[[ 20   3 -23 -33  22]
 [  2 -13   0  -4   1]
 [-40  14   1   8 -46]]
->
[[  2 -13   0]
 [-40  14   1]]

[[-42  30  31]
 [-22  18  32]
 [ 21 -18 -27]]
->
[[-22  18  32]
 [ 21 -18 -27]]

[[ -8  31  12]
 [ -8  38  51]
 [ -8  23  11]
 [-31  31  34]]
->
[[-8 38 51]
 [-8 23 11]]

[[-33 -12  28  -7   0]
 [ 33  25  45  29  14]
 [ 27 -22  30  35 -18]
 [-42  12  28  12  16]
 [  4  14 -35 -41  45]]
->
[[ 33  25  45]
 [ 27 -22  30]]

[[ 15 -12  24  -2]
 [-15 -21   5  16]
 [-20  32  -2  -5]
 [ 15 -24  25  16]
 [-18  39   0  -7]]
->
[[-15 -21   5]
 [-20  32  -2]]

[[ 10  10  21 -41]
 [  6   2  -9 -11]
 [  0   3  -9 -26]
 [ 11  -5  12  33]]
->
[[ 6  2 -9]
 [ 0  3 -9]]
---
[[ 14  21 -44]
 [-25 -19  26]
 [-19 -10  24]
 [ 14  29 -26]
 [ -9 -17  10]]
->
[[ 21 -44]
 [-19  26]]

[[ 38  39  43 -37  -7]
 [-36 -35 -40  36   3]]
->
[[ 39  43]
 [-35 -40]]

[[ 28  12  -3 -11]
 [ 43  44  36  22]
 [-10 -13  -6   8]]
->
[[12 -3]
 [44 36]]

[[ 20   8   8 -12  41]
 [ 18  20  20   5 -43]
 [-14  -3  -3   4 -42]]
->
[[ 8  8]
 [20 20]]

[[-25   8 -26  11]
 [ 23   5  41 -12]
 [  0  -9   8 -21]]
->
[[  8 -26]
 [  5  41]]

[[  6  -5  16   4 -39]
 [-16 -19 -10  28  25]
 [-27 -11   9 -23 -17]
 [  0 -19  19  14 -32]]
->
[[ -5  16]
 [-19 -10]]

[[-41 -41  -1]
 [-33 -33  -4]
 [-13 -13 -11]
 [-31 -31   6]]
->
[[-41  -1]
 [-33  -4]]

[[ 41  41 -48]
 [ 29  28 -32]
 [ 37  37 -43]]
->
[[ 41 -48]
 [ 28 -32]]
---
[[-37  -8  15 -22]
 [ 13 -16 -23  16]
 [ 29 -22 -28 -37]
 [  5 -16 -13  24]
 [ 24   6  25 -17]
 [-24 -21 -16 -39]
 [ 38  12 -23  26]
 [ 24 -22 -38  -9]
 [ 38 -13 -31 -28]]
->
[[-22  15  -8 -37]
 [ 16 -23 -16  13]
 [-37 -28 -22  29]
 [ 24 -13 -16   5]
 [-17  25   6  24]
 [-39 -16 -21 -24]
 [ 26 -23  12  38]
 [ -9 -38 -22  24]
 [-28 -31 -13  38]]

[[-44 -47 -47 -24  46  30  23 -39  15]
 [ 20  38  20   0 -11 -24 -22  30 -19]]
->
[[ 15 -39  23  30  46 -24 -47 -47 -44]
 [-19  30 -22 -24 -11   0  20  38  20]]

[[ 11 -46  38 -30  38  21]
 [ -7  40 -21  29 -29 -11]
 [ 14 -49  37 -32  45  22]
 [ -7  43 -22  30 -30 -10]
 [ -7  43 -21  31 -32 -11]
 [  7 -37  36 -24  25  17]
 [ -7  47 -24  33 -32 -12]
 [ -7  48 -24  33 -32 -13]
 [ 13 -44  26 -31  47  21]]
->
[[ 21  38 -30  38 -46  11]
 [-11 -29  29 -21  40  -7]
 [ 22  45 -32  37 -49  14]
 [-10 -30  30 -22  43  -7]
 [-11 -32  31 -21  43  -7]
 [ 17  25 -24  36 -37   7]
 [-12 -32  33 -24  47  -7]
 [-13 -32  33 -24  48  -7]
 [ 21  47 -31  26 -44  13]]

[[ -3   5   3 -31  -9   8  23 -19  16  11   6  -1  -2  20  -1   9]
 [ -1   1  -4  10  21  13  25  14  44  -7   0 -12  -8  27   0  22]]
->
[[  9  -1  20  -2  -1   6  11  16 -19  23   8  -9 -31   3   5  -3]
 [ 22   0  27  -8 -12   0  -7  44  14  25  13  21  10  -4   1  -1]]

[[-26 -11 -38  10  31  17  16]
 [-40 -14 -36  28  34  28  14]]
->
[[ 16  17  31  10 -38 -11 -26]
 [ 14  28  34  28 -36 -14 -40]]

[[ 22 -12  23  31  17 -32  -4  -6   3 -35  28  20 -52 -29]
 [-33  14 -39   1 -25  21 -12 -17  22  15   0 -27  23  13]
 [-26  -4 -28 -12   9  -1 -18  20  29  -6  25  10  -5  -6]]
->
[[-29 -52  20  28 -35   3  -6  -4 -32  17  31  23 -12  22]
 [ 13  23 -27   0  15  22 -17 -12  21 -25   1 -39  14 -33]
 [ -6  -5  10  25  -6  29  20 -18  -1   9 -12 -28  -4 -26]]
